[[126 127 132 119 122 135 136 123]
 [127 128 131 117 124 136 135 122]
 [126 130 134 120 123 131 137 123]
 [126 126 115 123 126 109 136 126]
 [125 127 130 119 123 134 131 124]
 [130 107 146 143 110 151 150 113]
 [125 127 132 121 122 134 132 121]
 [125 127 130 119 125 134 134 120]
 [115 115 107 123 143 118 156 119]
 [105 133 114 124 117 145 134 131]
 [128 127 133 122 124 131 135 122]]
->
[[123 136 135 122 119 132 127 126]
 [122 135 136 124 117 131 128 127]
 [123 137 131 123 120 134 130 126]
 [126 136 109 126 123 115 126 126]
 [124 131 134 123 119 130 127 125]
 [113 150 151 110 143 146 107 130]
 [121 132 134 122 121 132 127 125]
 [120 134 134 125 119 130 127 125]
 [119 156 118 143 123 107 115 115]
 [131 134 145 117 124 114 133 105]
 [122 135 131 124 122 133 127 128]]

[[117 125 115 123 123 111 122 140 123 121 133]
 [129 127 134 123 128 123 114 154 136 114 122]
 [124 132 128 109 123 117 111 130 147 125 130]
 [132 114 128 126 122 102 135 135 126 130 143]
 [128 128 122 146 129 139 142 117 104 132 128]]
->
[[133 121 123 140 122 111 123 123 115 125 117]
 [122 114 136 154 114 123 128 123 134 127 129]
 [130 125 147 130 111 117 123 109 128 132 124]
 [143 130 126 135 135 102 122 126 128 114 132]
 [128 132 104 117 142 139 129 146 122 128 128]]

[[139 130]
 [135 133]
 [100 133]
 [153 140]
 [127 131]]
->
[[130 139]
 [133 135]
 [133 100]
 [140 153]
 [131 127]]

[[138 136 130 131 128 124 123 129 141 106 145 122 126]
 [124 130 127 131 129 127 126 126 131 119 152 130 122]
 [128 128 127 129 127 129 130 130 133 131 114 126 127]
 [128 127 127 129 128 128 128 131 130 133 133 126 131]
 [130 127 128 130 128 128 127 130 129 126 117 128 127]
 [139 137 130 131 128 124 123 129 142 106 145 122 126]
 [128 128 127 130 126 130 131 131 135 133 108 126 127]]
->
[[126 122 145 106 141 129 123 124 128 131 130 136 138]
 [122 130 152 119 131 126 126 127 129 131 127 130 124]
 [127 126 114 131 133 130 130 129 127 129 127 128 128]
 [131 126 133 133 130 131 128 128 128 129 127 127 128]
 [127 128 117 126 129 130 127 128 128 130 128 127 130]
 [126 122 145 106 142 129 123 124 128 131 130 137 139]
 [127 126 108 133 135 131 131 130 126 130 127 128 128]]

[[108 104 115 120 132 149 146]
 [121 145 109 113 134 128 132]
 [111 121 106 112 112 136 147]]
->
[[146 149 132 120 115 104 108]
 [132 128 134 113 109 145 121]
 [147 136 112 112 106 121 111]]

[[152 108 110 108 104 108 111 152 112 109 115 150 105 128 116 114]
 [136 118 119 120 119 120 119 139 125 123 127 139 114 128 122 121]
 [147 117 115 114 113 115 117 140 121 118 125 143 116 130 116 118]]
->
[[114 116 128 105 150 115 109 112 152 111 108 104 108 110 108 152]
 [121 122 128 114 139 127 123 125 139 119 120 119 120 119 118 136]
 [118 116 130 116 143 125 118 121 140 117 115 113 114 115 117 147]]
---
[[137 120 147 120 136 107]
 [138 124 121 135 134 157]
 [126 132 111 137 125 154]
 [108 140 121 126 115 110]
 [121 130 138 121 125  99]]
->
[[121 130 138 121 125  99]
 [108 140 121 126 115 110]
 [126 132 111 137 125 154]
 [138 124 121 135 134 157]
 [137 120 147 120 136 107]]

[[148 130]
 [124 142]
 [151 130]
 [125 138]
 [126 140]
 [124 139]
 [123 143]]
->
[[123 143]
 [124 139]
 [126 140]
 [125 138]
 [151 130]
 [124 142]
 [148 130]]

[[116 116 141 129 132 124 123 117 123 136 113]
 [118 123 148 127 109 121 127 115 121 137 119]
 [118 124 151 122 111 125 120 114 116 145 123]
 [115 116 141 130 130 123 123 116 123 136 113]]
->
[[115 116 141 130 130 123 123 116 123 136 113]
 [118 124 151 122 111 125 120 114 116 145 123]
 [118 123 148 127 109 121 127 115 121 137 119]
 [116 116 141 129 132 124 123 117 123 136 113]]

[[131 135 108 143 138 111 139]
 [130 145 115 108 126 122 114]
 [119 130 135 133 130 120 140]
 [132 130 117 137 119 123 126]
 [105 120 120 154 127 123 142]
 [135 130 113 122 120 121 119]
 [118 128 126 132 129 121 150]
 [110 126 100 114 128 125 136]]
->
[[110 126 100 114 128 125 136]
 [118 128 126 132 129 121 150]
 [135 130 113 122 120 121 119]
 [105 120 120 154 127 123 142]
 [132 130 117 137 119 123 126]
 [119 130 135 133 130 120 140]
 [130 145 115 108 126 122 114]
 [131 135 108 143 138 111 139]]

[[128 128 125 128 128 128]
 [128 125 102 128 131 123]
 [128 126 109 128 130 125]
 [129 128 128 126 125 129]
 [128 128 129 127 126 129]]
->
[[128 128 129 127 126 129]
 [129 128 128 126 125 129]
 [128 126 109 128 130 125]
 [128 125 102 128 131 123]
 [128 128 125 128 128 128]]

[[131 125 125 111 120 124 142 132]
 [132 123 124 106 118 123 145 133]
 [130 126 126 118 124 126 136 130]
 [130 125 126 114 122 125 139 131]
 [129 126 126 110 121 125 142 131]
 [130 125 125 107 120 124 144 132]
 [129 125 126 110 121 125 143 131]]
->
[[129 125 126 110 121 125 143 131]
 [130 125 125 107 120 124 144 132]
 [129 126 126 110 121 125 142 131]
 [130 125 126 114 122 125 139 131]
 [130 126 126 118 124 126 136 130]
 [132 123 124 106 118 123 145 133]
 [131 125 125 111 120 124 142 132]]
